Below is a small trained network, with its code and all its weights. Each question gives an input and a target symbol and asks what happens when units are switched off, that is, made to give their printed mean instead of their output.

import numpy as np


def w(rows, s, z=0):
    codes = np.array(rows[::2]) - 128.0
    scale = np.full(codes.shape[1], s)
    scale[-1] = z or s
    return codes * scale


def norm(h):
    return h / np.sqrt((h * h).mean(-1, keepdims=True) + 1e-5)


def f(y):
    return y / 2 * (1 + np.tanh(0.7978845608 * (y + 0.044715 * y**3)))


def softmax(a):
    e = np.exp(a - a.max(-1, keepdims=True))
    return e / e.sum(-1, keepdims=True)


def log_softmax(a):
    a = a - a.max(-1, keepdims=True)
    return a - np.log(np.exp(a).sum(-1, keepdims=True))


def net(x, mask):
    ids = ['ΛΩβγεζηθξπστφψ'.index(c) for c in x.split()]
    T = len(ids)
    res = E[ids] + P[:T]
    u = 0
    for l in range(2):
        r = norm(res)
        for j in range(2):
            rows = slice(2 * j, 2 * j + 2)
            q, k, v = (r @ M[l][rows].T for M in (Q, K, V))
            z = softmax(np.where(np.tri(T) > 0, q @ k.T / 2**0.5, -1e9)) @ v
            o = O[l][rows]
            res = res + np.where(mask[u + j], z, o[:, -1]) @ o[:, :-1]
        u += 2
        y = f(norm(res) @ A[l][:, :-1].T + A[l][:, -1])
        res = res + np.where(mask[u : u + 4], y, B[l][:, -1]) @ B[l][:, :-1]
        u += 4
    return log_softmax(norm(res)[-1] @ U[:, :-1].T + U[:, -1])


Q, K, V, O, A, B = {}, {}, {}, {}, {}, {}
E = w([
[127,159,138,100],'Λ',
[208,60,99,109],'Ω',
[115,143,116,204],'β',
[116,160,146,67],'γ',
[178,115,152,147],'ε',
[115,155,145,81],'ζ',
[111,113,172,173],'η',
[124,135,10,61],'θ',
[176,119,165,148],'ξ',
[254,134,154,28],'π',
[88,60,85,118],'σ',
[118,129,149,85],'τ',
[126,148,140,100],'φ',
[123,160,145,78],'ψ',
],0.0088)
P = w([
[235,124,171,134],'0',
[160,135,191,58],'1',
[134,161,205,43],'2',
[107,189,183,62],'3',
[54,173,180,91],'4',
[16,149,160,91],'5',
[4,153,127,117],'6',
],0.0019)
Q[0] = w([
[150,116,230,137],'0.h1',
[87,181,218,197],'0.h1',
[238,92,173,151],'0.h2',
[255,48,33,138],'0.h2',
],0.014)
K[0] = w([
[103,184,172,155],'0.h1',
[38,126,172,147],'0.h1',
[248,105,131,132],'0.h2',
[249,99,67,51],'0.h2',
],0.017)
V[0] = w([
[222,228,52,154],'0.h1',
[195,161,112,130],'0.h1',
[89,146,16,32],'0.h2',
[224,37,253,54],'0.h2',
],0.0051)
O[0] = w([
[194,123,42,47,112],'0.h1',
[166,94,116,101,124],'0.h1',
[70,33,47,139,3],'0.h2',
[233,2,236,116,106],'0.h2',
],0.0049,0.0046)
A[0] = w([
[162,187,57,143,54],'0.n1',
[126,49,28,195,187],'0.n2',
[29,51,141,63,2],'0.n3',
[180,167,41,253,43],'0.n4',
],0.014,0.0038)
B[0] = w([
[106,166,87,65,224],'0.n1',
[79,101,6,157,171],'0.n2',
[96,62,242,104,141],'0.n3',
[128,144,68,210,254],'0.n4',
],0.011,0.0046)
Q[1] = w([
[217,103,32,172],'1.h1',
[157,161,183,251],'1.h1',
[77,189,107,149],'1.h2',
[79,76,47,135],'1.h2',
],0.021)
K[1] = w([
[184,174,39,28],'1.h1',
[138,250,45,203],'1.h1',
[15,190,172,108],'1.h2',
[32,68,14,123],'1.h2',
],0.016)
V[1] = w([
[139,147,101,102],'1.h1',
[133,105,122,54],'1.h1',
[70,127,154,3],'1.h2',
[99,54,164,162],'1.h2',
],0.02)
O[1] = w([
[102,88,133,115,163],'1.h1',
[160,59,188,131,5],'1.h1',
[2,229,146,105,101],'1.h2',
[93,88,36,174,4],'1.h2',
],0.013,0.0035)
A[1] = w([
[108,130,48,104,50],'1.n1',
[102,104,114,225,124],'1.n2',
[190,181,126,85,178],'1.n3',
[140,128,177,252,1],'1.n4',
],0.019,0.0021)
B[1] = w([
[188,84,135,20,188],'1.n1',
[142,212,150,238,226],'1.n2',
[145,249,40,167,254],'1.n3',
[74,86,235,137,183],'1.n4',
],0.015,0.0067)
U = w([
[93,115,132,121,92],'Λ',
[176,56,96,156,254],'Ω',
[213,167,18,170,134],'β',
[103,188,167,47,79],'γ',
[186,116,168,115,119],'ε',
[101,111,184,67,175],'ζ',
[116,147,204,247,77],'η',
[122,77,75,34,231],'θ',
[156,118,158,115,140],'ξ',
[230,142,192,56,91],'π',
[31,74,51,174,115],'σ',
[35,120,137,114,105],'τ',
[104,123,131,124,88],'φ',
[83,138,117,123,90],'ψ',
],0.013,0.0052)

Each question gives the input, a string of symbols that net reads in full, and the target symbol t.
The units are the heads (2 rows each of Q, K, V and O) and the neurons (one row each of A and B). Each row of codes is followed by its name. A weight is (code - 128) times the scale printed after its matrix; where a second scale follows, it is the last column's (O, A, B and U).
mask holds one flag per unit, layer by layer, with each layer's heads first. A switched-off unit (its flag False) gives its mean, the last column of its rows in O or B, instead of its output. The means were averaged over made-up inputs and are rounded, as every weight is.
A unit's drop is (log p(t) with every unit on - log p(t) with that unit switched off) / (log p(t) with every unit on - log p(t) with every unit switched off).
The circuit of an input: a set's keep is (log p(t) with only the set's units on - log p(t) with every unit switched off) / (log p(t) with every unit on - log p(t) with every unit switched off). Starting from all 12 units, units are removed one at a time, each time the one whose removal leaves the highest keep (on an exact tie, the one counted first), for as long as the keep stays at least 0.8.
units of the circuit, in order: the units of the circuit, biggest drop first
top k neurons: the k neurons with the biggest drops, biggest first
top k neurons in layer l: the k neurons of layer l with the biggest drops, biggest first
heads that matter: for each layer, one digit per head in row order, 1 if its drop is at least 0.15 and else 0, layers parted by /
input ψ η η η σ, target σ: units of the circuit, in order : (0.h2 0.n2 0.n3)
input β β ψ σ β β φ, target γ: top 2 neurons in layer 0 : (0.n4 0.n2)
input ε σ ε π η ξ, target η: top 2 neurons in layer 0 : (0.n1 0.n4)
input β ψ ψ ψ β φ ζ, target γ: heads that matter : 00 / 01
input ψ Λ Λ, target ζ: top 4 neurons : (0.n4 1.n3 1.n2 0.n3)
input η η β β β β Ω, target Ω: heads that matter : 01 / 00
input η Ω ζ Ω β β ζ, target γ: heads that matter : 01 / 01
input ψ θ ψ β γ η ε, target η: top neuron in layer 1 : (1.n2)
input β β β β β ψ σ, target σ: units of the circuit, in order : (0.n2 0.h2 0.n3)
input Λ β β τ, target γ: heads that matter : 00 / 01
input θ Ω β β β Λ η, target η: top 3 neurons : (0.n1 1.n2 1.n4)
input ψ π π, target π: top 2 neurons : (0.n4 0.n1)
input Λ ψ ψ ψ θ ζ, target ζ: top 3 neurons : (0.n4 0.n3 1.n2)
input β β η η β, target η: heads that matter : 10 / 00
input η γ β β π τ, target γ: heads that matter : 01 / 01
input τ ψ Ω, target Ω: top 2 neurons : (0.n1 1.n3)
input β β ψ β ψ Λ, target γ: units of the circuit, in order : (1.h2)
input β β φ, target γ: units of the circuit, in order : (1.h2 0.n4)
input η β θ π, target π: heads that matter : 11 / 10
input β γ ψ, target γ: heads that matter : 00 / 01
input β η β, target η: top 2 neurons in layer 1 : (1.n4 1.n2)
input β ψ Ω φ η, target η: top 3 neurons : (0.n1 1.n2 0.n4)
